Here are made-up objects, facts about them, and rows of numbers that follow some of those facts. Name the object behind each unnamed row.

Some facts about the objects:
<1036> | η <752> | μ nagra
<1062> | η <1732> | μ stida
<1071> | η <1686> | μ stida
<1076> | π <382> | η <1732> | μ nagra
<1078> | π <194> | η <394> | μ stida
<1081> | η <185> | μ stida
<1085> | π <758> | η <60> | μ stida
<1112> | η <752> | μ nagra
<1114> | η <53> | μ nagra
<1126> | φ <1467> <1368> <478> <1081> <879> <1250> | π <1686> | η <563> | μ nagra
<1151> | φ <1252> <1467> <1218> | η <75> | μ nagra
<1161> | π <683> | η <685> | μ nagra
<1162> | η <1721> | μ stida
<1170> | φ <1376> <930> <1071> <962> <1081> | η <1379> | μ stida
<1177> | η <185> | μ stida
<1180> | φ <1036> | η <1721> | μ nagra
<1183> | π <1721> | η <194> | μ stida
<1206> | η <380> | μ nagra
<1213> | η <758> | μ stida
<1217> | η <1721> | μ nagra
<1218> | η <1600>
<1234> | φ <1558> | η <448> | μ stida
<1239> | η <185> | μ nagra
<1242> | η <1732> | μ stida
<1250> | π <752> | η <495> | μ nagra
<1252> | η <448> | μ stida
<1274> | η <1600>
<1299> | π <1647> | η <185> | μ stida
<12> | η <1686> | μ stida
<1312> | φ <665> <1592> <478> | π <458> | η <495> | μ stida
<1328> | φ <234> | η <508>
<1337> | φ <405> | π <844> | η <758> | μ stida
<133> | π <408> | η <448> | μ nagra
<1357> | φ <896> <1558> <574> <1112> | η <1385> | μ stida
<1368> | π <1466> | η <185> | μ stida
<1373> | η <75> | μ stida
<1376> | η <1721> | μ nagra
<1379> | η <1565>
<1384> | π <185> | η <1474> | μ stida
<1385> | η <495>
<1387> | π <883> | η <194> | μ stida
<1395> | η <1274> | μ nagra
<1405> | π <1218> | η <380> | μ nagra
<1424> | η <685> | μ stida
<1436> | η <1721> | μ stida
<1439> | π <1379> | η <830> | μ stida
<1444> | η <1218> | μ stida
<1448> | π <508> | η <394> | μ stida
<1459> | π <683> | η <75> | μ stida
<1466> | η <1732> | μ stida
<1467> | π <1732> | η <752> | μ stida
<1473> | φ <380> <1071> | η <1328> | μ stida
<1474> | φ <384> | η <1600>
<1480> | π <811> | η <1379> | μ stida
<1491> | φ <1558> <277> | π <1328> | η <1274> | μ nagra
<1500> | η <508> | μ stida
<1505> | η <448> | μ nagra
<1510> | η <685> | μ stida
<154> | η <1274> | μ stida
<1555> | η <883> | μ nagra
<1558> | η <879> | μ stida
<1579> | φ <75> <830> <1112> | η <194> | μ stida
<158> | π <563> | η <448> | μ stida
<1592> | η <1274> | μ stida
<1617> | η <75> | μ stida
<1647> | φ <418> <683> <269> | η <1328> | μ stida
<1664> | η <1600> | μ stida
<1686> | φ <1555> <448> <211> | η <1721>
<16> | η <752> | μ nagra
<170> | φ <227> | π <1439> | η <1379> | μ nagra
<1718> | η <495> | μ stida
<1730> | η <448> | μ stida
<1732> | η <830>
<17> | η <448> | μ stida
<185> | η <1721>
<194> | η <182>
<209> | η <1732> | μ stida
<210> | η <1600> | μ nagra
<211> | π <574> | η <1474> | μ nagra
<227> | η <1274> | μ stida
<234> | η <574> | μ stida
<265> | η <185> | μ nagra
<268> | φ <1071> <158> | η <1721> | μ stida
<269> | η <182>
<277> | η <53> | μ stida
<305> | φ <408> | η <758> | μ stida
<317> | η <75> | μ nagra
<331> | η <1385> | μ stida
<339> | φ <584> | π <508> | η <1274> | μ stida
<341> | π <1721> | η <752> | μ stida
<365> | η <495> | μ stida
<382> | η <1218> | μ stida
<384> | π <1439> | η <185> | μ stida
<388> | φ <491> | π <394> | η <758> | μ stida
<393> | η <1328> | μ nagra
<394> | η <1721>
<395> | η <752> | μ stida
<405> | π <53> | η <194> | μ stida
<407> | φ <16> | π <508> | η <1474> | μ stida
<408> | π <1732> | η <75> | μ nagra
<411> | π <845> | η <448> | μ stida
<418> | η <879> | μ stida
<422> | φ <1242> | η <1218> | μ stida
<448> | η <571>
<457> | φ <830> | η <269> | μ stida
<458> | φ <448> <1505> | π <1385> | η <571> | μ stida
<478> | η <752> | μ nagra
<483> | φ <1555> <1565> <331> | η <1379> | μ stida
<491> | π <1218> | η <1218> | μ stida
<497> | φ <1444> | η <1474> | μ nagra
<510> | η <1732> | μ stida
<529> | η <1474> | μ stida
<53> | η <380>
<574> | η <883>
<584> | η <1474> | μ stida
<633> | η <752> | μ stida
<665> | π <182> | η <986> | μ stida
<681> | η <1732> | μ stida
<683> | η <394> | μ stida
<685> | η <1565>
<688> | π <1732> | η <448> | μ stida
<68> | φ <830> | π <1385> | η <53> | μ nagra
<711> | η <1686> | μ stida
<718> | φ <1299> <234> | η <75> | μ stida
<744> | η <1328> | μ nagra
<752> | φ <845> | η <1721>
<758> | φ <1664> <1505> | η <879>
<75> | η <879>
<760> | η <1218> | μ nagra
<763> | π <683> | η <1474> | μ stida
<773> | π <405> | η <752> | μ nagra
<775> | φ <384> | η <185> | μ nagra
<811> | φ <744> <681> | η <1565> | μ stida
<822> | φ <930> <84> | η <1732> | μ stida
<844> | η <879> | μ nagra
<845> | η <60> | μ nagra
<84> | η <986> | μ stida
<851> | η <53> | μ nagra
<852> | φ <962> <1162> | π <60> | η <185> | μ stida
<857> | φ <394> <1114> | η <1721> | μ stida
<890> | φ <1424> <1274> <1510> | η <53> | μ nagra
<891> | φ <845> | η <1274> | μ nagra
<896> | η <508> | μ stida
<8> | φ <211> <1600> | π <811> | η <185> | μ stida
<930> | π <571> | η <448> | μ stida
<939> | η <1218> | μ nagra
<962> | π <182> | η <574> | μ nagra
<963> | φ <711> <1161> <209> | π <1328> | η <752> | μ stida
<981> | φ <510> | η <53> | μ nagra
<986> | η <1721>
<9> | η <1218> | μ stida

Some objects and their rows:
<268>: -2 31 38 -20 1 2 -11 9 3 10 22 -6 3 -17 -43 2 0 -29 -3 -9 9 11 4 -6 -17 -6
<422>: -4 42 17 -38 10 2 -2 8 11 6 14 -11 -1 -12 -22 -14 -1 -18 9 -11 5 3 7 9 -12 -3
<305>: -5 18 7 -31 11 -4 -7 13 5 11 15 3 -1 -3 -17 -8 2 -30 -17 -9 9 16 6 2 -9 4
<891>: -3 88 54 -49 19 0 -5 13 -2 10 9 -22 -1 -18 -18 -18 -10 -35 17 -6 8 7 3 10 -9 16
<395>: 1 -30 0 14 0 3 0 -3 -3 1 -3 5 4 -8 -17 18 3 7 0 7 -4 -2 1 -5 4 -22
<845>: 1 26 43 -12 17 -4 -3 -1 -13 3 -14 -5 3 -9 -2 -10 -5 -16 6 7 2 -2 -4 -1 9 16
<773>: 3 8 -13 20 -17 8 8 8 -9 1 5 -11 2 2 5 24 -2 3 5 13 -7 1 -5 -2 5 -3
<1299>: 2 -14 -10 15 -13 5 9 3 -4 7 2 -3 5 -5 -17 15 9 0 0 9 -4 -4 -4 -7 1 -15
<133>: 2 1 -12 4 -20 -11 0 1 -9 -19 -2 -18 -9 19 -5 -14 1 4 0 12 -4 -4 -7 -3 2 5
<1177>: 1 -32 1 13 1 3 0 -4 -4 0 -3 5 4 -8 -17 18 3 7 0 7 -3 -2 1 -5 3 -22
<269>: 2 -13 5 17 8 -1 -5 -11 -1 -3 -8 10 2 2 27 -3 -2 16 4 -3 3 -3 -3 -1 4 8
<1161>: 1 48 -21 31 -29 8 0 7 -4 2 -38 -10 1 13 18 2 -3 -6 -3 4 1 -5 -3 10 4 9
<851>: 2 1 2 7 2 0 -6 -4 -5 -9 -8 3 -2 5 20 2 -7 7 1 5 -4 -2 -1 2 10 9
<510>: 0 -22 3 4 4 -3 -3 -8 1 -3 -9 12 2 0 -2 -7 3 5 -4 -1 -1 -7 0 -5 5 -1
<1162>: 1 -26 3 10 2 1 -1 -4 -3 0 -4 6 4 -7 -14 12 4 4 -1 5 -3 -3 1 -5 4 -16
<930>: 0 -27 1 3 -14 -6 5 -2 -2 -11 -7 -13 -5 4 -31 -18 11 -4 -8 11 -2 -10 -5 -6 -3 6
<1183>: 1 -13 -18 8 -10 0 12 -2 1 3 -5 4 2 5 1 -5 8 3 -4 3 -3 -9 -4 -5 4 4
<1721>: 2 -17 4 24 3 4 -2 -8 -3 0 -2 4 4 -3 16 13 -1 17 6 1 1 0 -3 -2 3 -2
<53>: 2 -17 4 19 7 -1 -3 -11 -1 -3 -8 10 2 2 28 -3 -2 16 2 -3 2 -3 -3 -1 5 10

Name these rows:
No name comes twice in this set of rows, the named rows included.
-2 21 28 -16 -2 2 -7 7 5 8 21 -3 2 -12 -39 6 -1 -21 -3 -10 7 11 5 -4 -16 -9 | <857>
-1 56 10 -17 -14 5 2 16 3 5 32 -15 -1 2 -15 0 -7 -22 -1 -13 5 10 -3 2 -10 32 | <170>
0 43 44 -6 1 4 -14 6 3 10 26 -7 4 -15 -13 5 -5 -18 4 -14 14 15 2 -4 -19 5 | <1686>
5 -50 -108 26 -26 16 -39 18 23 -29 35 13 -4 22 48 13 11 23 -22 6 -5 6 16 9 4 -12 | <1558>
1 -26 0 16 10 1 0 -9 0 -4 2 7 3 0 14 2 -2 20 3 -6 1 -4 -5 2 9 17 | <1385>
2 2 -24 1 -15 -9 2 5 -8 5 10 -1 6 12 -14 -1 10 3 8 3 1 -1 -7 -16 1 -37 | <1467>
0 5 -41 -2 -26 9 -27 15 25 -15 44 3 -6 11 3 7 -2 2 -13 -16 4 14 14 4 -20 -5 | <1357>
3 62 -72 -7 -39 22 -27 33 25 -19 57 -24 -7 14 37 5 -2 0 6 -3 -1 11 13 18 -14 9 | <1491>
-1 55 69 -13 10 1 -8 4 -4 19 19 -10 6 -22 -27 2 -5 -28 7 -13 16 15 -1 -6 -19 7 | <752>
-14 28 4 -28 -16 -14 62 -4 9 19 16 -3 -21 26 -35 34 -37 12 -6 -44 -4 27 -5 8 -26 10 | <68>
1 -23 3 18 9 1 -1 -11 0 -4 -1 9 3 1 19 1 -3 20 3 -7 2 -4 -4 0 8 15 | <1379>
-3 32 19 -18 14 -2 -12 10 4 12 18 0 1 -4 9 -9 -3 -23 -9 -14 14 19 3 2 -11 18 | <758>

The same objects again, as new rows of numbers:
Some rows with their names:
<265>: 5 -23 7 -15 14 6 20 1 4 11 -3 13 15 9 14 -9 -10 -4 -11 11 13 -15 -1 -1 5 25 20 -6 -11 -14 42 2 4 -18 -2 15 1
<331>: 9 -12 11 -6 3 7 23 -6 -9 17 -6 11 19 8 13 -18 11 14 6 -14 21 -13 -14 -2 21 23 6 0 3 -30 22 2 -12 -16 -5 18 6
<380>: 10 -6 5 -18 1 -10 -2 -5 1 6 7 14 37 17 -1 -3 13 -16 4 1 18 -16 -14 9 9 19 13 -2 1 -3 39 2 19 -14 17 13 0
<890>: 6 -23 9 -39 4 -2 20 -12 5 1 6 5 11 6 24 -16 -3 -10 1 14 14 -9 -5 -4 15 40 21 -6 -7 -11 55 -1 -5 -40 -9 16 8
<1721>: 12 -24 7 -19 5 5 16 -4 7 19 0 9 16 12 9 -10 8 -21 -5 9 15 -6 -18 -16 10 23 29 -20 -6 -12 36 3 15 -3 1 15 7
<75>: -5 -30 -10 -20 2 16 10 -15 24 10 8 14 10 30 1 -18 7 -8 -2 3 12 -24 -24 -30 36 -5 8 -4 -10 10 51 4 -11 -15 -5 2 5
<448>: 15 -16 31 -14 -6 15 21 -6 -27 20 -14 13 34 10 8 -25 11 11 13 -6 26 -10 -27 3 11 22 1 2 1 -31 25 1 -24 -10 6 18 2
<393>: 5 -18 6 -25 4 5 17 -9 5 6 1 12 17 10 14 -16 0 -4 -1 6 16 -16 -13 -1 14 31 12 0 -5 -8 42 0 -8 -23 -2 13 4
<1387>: 6 -16 8 -21 6 7 16 -5 1 9 6 8 18 18 14 -11 3 4 5 -3 15 -13 -4 1 27 18 5 3 -1 -17 43 2 -5 -35 -3 14 3
<1579>: 4 -35 0 -48 9 20 18 -11 28 3 19 4 -9 29 17 -14 -6 -12 -2 15 7 -7 -3 -24 38 19 16 -11 -10 1 54 3 -4 -40 -7 8 4
<1357>: 3 -36 -2 -51 10 21 18 -11 30 2 21 3 -12 29 18 -14 -9 -13 -2 17 6 -6 -2 -26 40 20 18 -11 -12 0 56 2 -4 -43 -8 8 4
<1647>: 11 -23 6 -37 6 -1 21 -12 12 3 10 3 2 11 22 -15 6 -7 3 5 13 -2 -4 -15 23 39 25 -18 -2 -18 42 0 5 -29 -6 18 9
<277>: 2 -27 -2 -27 7 27 14 -8 23 10 9 16 1 31 3 -14 -1 3 -4 1 13 -17 -14 -20 37 7 0 -2 -7 0 36 4 -15 -14 5 7 -1
<1436>: 8 -21 5 -15 14 6 20 1 5 13 3 10 11 15 13 -8 -2 3 -5 0 13 -9 1 -6 18 19 17 -8 -6 -21 35 2 7 -20 1 15 2
<1162>: 9 -8 2 -9 16 -9 5 4 7 4 7 18 24 16 1 2 3 2 -6 -5 14 -13 5 9 8 19 12 -6 -2 -15 33 2 25 -9 21 17 -5
<408>: 2 -20 -11 -19 2 -12 7 -9 8 6 -3 28 10 -3 -5 -38 1 22 0 7 25 -33 22 -23 20 7 10 -5 -1 -1 -2 0 -16 -41 -32 10 11
<1448>: -3 -31 13 -9 5 16 22 -6 -6 5 6 2 3 13 17 10 2 26 7 10 8 -19 -3 26 5 4 -4 -27 -14 -26 -1 7 28 -30 3 17 -1
<1112>: -2 -33 -3 -17 15 33 16 2 26 16 0 22 2 30 0 -10 -18 -3 -21 14 10 -23 -12 -19 19 2 6 -2 -19 7 39 5 -11 -3 6 4 -6
<1379>: 10 -17 11 -29 -1 4 12 -6 9 16 2 9 26 16 10 -18 17 -26 0 3 14 -7 -29 -14 22 25 23 -11 -2 -10 47 2 -1 -13 -7 14 8

Rows to name:
No name comes twice in this set of rows, the named rows included.
6 -5 3 -5 17 -13 1 5 6 2 1 25 34 11 -3 3 -4 -3 -14 3 16 -21 1 17 -7 22 11 -2 -5 -6 38 1 26 0 28 15 -8 | <478>
11 -19 25 -35 8 15 17 -7 -4 1 5 11 17 22 12 -17 -7 15 9 0 17 -8 -2 3 21 23 -3 4 -4 -24 43 0 -17 -35 12 16 -4 | <411>
8 -24 9 -15 6 6 16 1 -2 20 0 7 22 15 10 -7 3 -15 -2 9 14 -11 -10 -4 12 14 23 -8 -8 -13 42 4 11 -21 -4 13 6 | <986>
4 -30 -1 -40 8 20 17 -9 24 6 15 8 -4 29 13 -13 -4 -8 -2 10 9 -10 -6 -20 37 16 12 -8 -9 -2 47 3 -6 -32 -4 9 3 | <457>
13 -24 21 -44 3 7 9 -3 -9 4 -1 24 16 7 1 -33 -17 21 6 20 26 -20 24 -1 12 16 -1 4 -6 -10 9 -1 -26 -56 -14 13 0 | <133>
3 2 3 -15 8 -13 -2 -2 2 -3 5 21 41 15 -1 -1 1 -3 -3 -1 17 -24 -7 26 4 22 -1 13 -1 -2 46 0 10 -17 22 12 -7 | <962>
6 -1 -12 -13 6 9 17 4 4 14 4 8 8 23 13 -12 -2 2 3 -9 15 -16 -12 17 25 27 4 16 -3 -12 15 3 -21 -32 -2 15 -1 | <491>
2 -15 -2 -10 7 3 17 -11 10 7 3 14 13 15 8 -18 9 12 2 -12 16 -18 -10 -13 27 15 6 -3 0 -16 35 1 -8 -16 -1 13 4 | <418>
8 -4 3 -5 20 -14 0 9 3 3 8 18 32 19 -1 8 -2 3 -8 -4 13 -16 13 21 5 13 8 1 -2 -16 39 2 32 -16 25 16 -8 | <1368>
9 -13 7 -22 21 -19 8 4 2 -2 14 7 23 14 15 6 -6 -6 -4 7 9 -7 23 16 6 25 23 -6 -6 -19 55 0 36 -42 11 18 -2 | <852>
10 -1 0 -4 19 -16 -2 8 8 2 7 22 32 17 -7 9 2 2 -10 -6 14 -15 9 16 1 16 11 -6 -1 -13 30 2 38 -1 32 18 -9 | <1081>
4 -25 -18 9 7 -3 24 -26 -13 0 8 5 4 16 17 -1 -12 15 14 -11 24 -19 19 -19 29 21 13 29 4 2 80 0 -1 -29 23 9 5 | <1459>

The same objects again, as new rows of numbers:
Some rows with their names:
<1379>: -11 12 8 6 7 11 -11 3 -15 -19 10 7 9 -1 10 -15 6 -1 32 -18 3 -3 -5 17 -5 -2 -8 -16 0
<1467>: 4 -12 -1 -11 16 1 9 -2 37 26 -4 -43 -1 -2 11 -8 -15 13 -12 15 10 -10 -14 -28 3 0 -1 31 5
<1328>: -10 14 6 7 0 8 -8 9 -39 -17 -7 6 6 1 2 -14 4 -9 34 -18 0 3 0 22 -5 1 -5 -10 -8
<1405>: -3 5 -8 -2 -9 -6 2 1 2 4 -17 9 5 3 -5 0 5 -1 -15 -3 -4 -3 7 -14 6 1 2 11 -2
<1078>: -6 -1 0 -5 -5 -8 1 2 6 15 0 -5 -5 -4 -7 6 -10 3 -10 -2 -1 2 6 -3 1 3 6 2 -1
<1206>: 8 3 -3 1 -5 -3 -1 -3 -15 -6 -11 18 4 4 -4 2 8 -3 -9 5 -3 -5 3 -6 1 -2 0 2 0
<1555>: 13 43 2 -5 -2 -6 -9 -12 16 -22 2 39 6 8 -7 2 7 3 -11 -2 1 -6 -10 -19 7 9 14 2 34
<1384>: -11 -8 -7 2 -8 -4 14 0 17 18 -9 -8 -6 3 2 -1 4 1 1 5 -5 9 2 -4 8 8 12 3 -6
<891>: 8 -1 -7 6 -12 -1 10 -3 -35 -19 -24 14 -3 5 -1 8 8 -3 -2 3 -10 -6 4 6 2 1 10 5 -12
<408>: 5 8 -2 1 4 -4 -5 -5 8 0 1 25 12 1 1 -4 16 -3 -16 8 7 2 1 -18 4 1 -11 2 11
<1647>: 11 1 4 7 -6 1 9 4 -63 -9 -11 16 -6 -1 -9 12 12 -3 6 7 10 5 5 24 -10 -2 7 3 -3
<1250>: 11 -11 -13 -9 14 3 6 -2 13 2 -24 -32 5 5 10 -6 -11 3 -33 12 2 -11 -10 -32 6 -4 -11 41 1
<1071>: 15 -13 1 -10 24 4 0 -6 28 14 6 -36 -5 -1 9 -6 -19 6 -16 22 9 -6 -19 -21 0 0 -11 23 10
<154>: -2 -7 -4 3 -1 0 8 -5 4 -3 5 0 -8 0 4 8 3 2 -4 3 -3 5 -2 7 2 3 8 -3 -1
<773>: 4 5 2 -3 -12 -8 1 0 -2 8 -15 8 3 0 -7 1 -1 3 -3 3 -6 -16 7 -12 4 0 12 4 -7
<1480>: -10 0 -3 1 -6 -4 10 3 15 10 -1 -6 4 -3 3 6 6 7 -10 -5 6 6 7 -4 2 1 7 3 4
<529>: -2 -7 -4 3 -2 0 9 -5 3 -3 6 -3 -7 -1 4 8 2 2 -4 5 -3 5 -1 7 2 3 8 -1 -1
<879>: -2 0 -2 -6 31 14 -15 8 -4 -6 -8 -35 14 0 19 -22 -18 -7 -13 -7 12 11 -16 -9 -1 1 -38 30 0
<896>: -19 -40 -1 6 5 -3 -11 -6 70 35 48 -1 -5 -8 4 -7 7 -5 5 12 -8 10 12 -3 2 -8 -20 -46 -12

Rows to name:
No name comes twice in this set of rows, the named rows included.
11 33 -3 -6 -6 -3 -8 -11 29 -20 3 28 4 14 -15 2 8 1 -2 -6 -3 -14 -5 -26 4 2 19 -2 36 | <1505>
-20 15 3 -1 8 6 -19 3 25 -11 14 -3 8 1 8 -18 -7 -5 21 -22 -6 3 -4 3 2 2 -13 -17 4 | <269>
-16 42 7 -2 4 4 -18 1 10 -24 5 13 10 5 2 -12 -6 -1 20 -31 -1 3 -8 3 2 9 1 -8 20 | <1565>
-4 5 5 2 -21 -7 22 10 -35 17 -26 -2 -1 -4 -7 10 8 10 11 -1 5 -4 11 9 -2 0 23 8 -14 | <963>
-12 2 -6 -2 -10 -2 12 3 25 13 -3 -15 2 3 -5 3 10 10 6 -8 1 -5 11 -13 2 -5 18 -1 10 | <688>
7 -9 -3 3 5 1 -2 -7 -12 -9 13 9 -15 1 -3 5 -3 -9 -4 11 -5 8 -6 12 -1 4 2 -1 2 | <382>
-1 20 0 0 0 -2 4 -11 14 -15 12 15 -5 4 2 8 4 5 -7 -3 0 3 -9 2 4 10 15 1 20 | <1664>
-34 -20 3 6 14 3 -30 6 51 24 42 9 15 -11 13 -26 4 -16 11 -12 -4 24 10 4 2 -4 -49 -45 -17 | <75>
11 -2 1 2 7 0 -5 -2 -16 -4 15 18 -6 -2 -5 5 5 -6 -8 9 7 10 -2 9 -6 0 -5 0 7 | <1466>
34 33 10 -2 -31 2 15 6 -15 -31 -26 0 4 13 -17 34 -5 12 1 -8 3 13 2 23 -6 0 14 -9 17 | <458>
-18 1 -4 8 -7 9 1 3 -22 -27 -11 -14 -3 3 13 -8 -8 -4 24 -24 -16 -2 -1 27 4 5 6 -10 -22 | <1474>
5 -15 -11 -9 18 9 8 -5 46 -3 6 -55 2 1 14 7 -10 18 -22 -3 11 -16 -7 -25 0 -13 0 23 16 | <930>

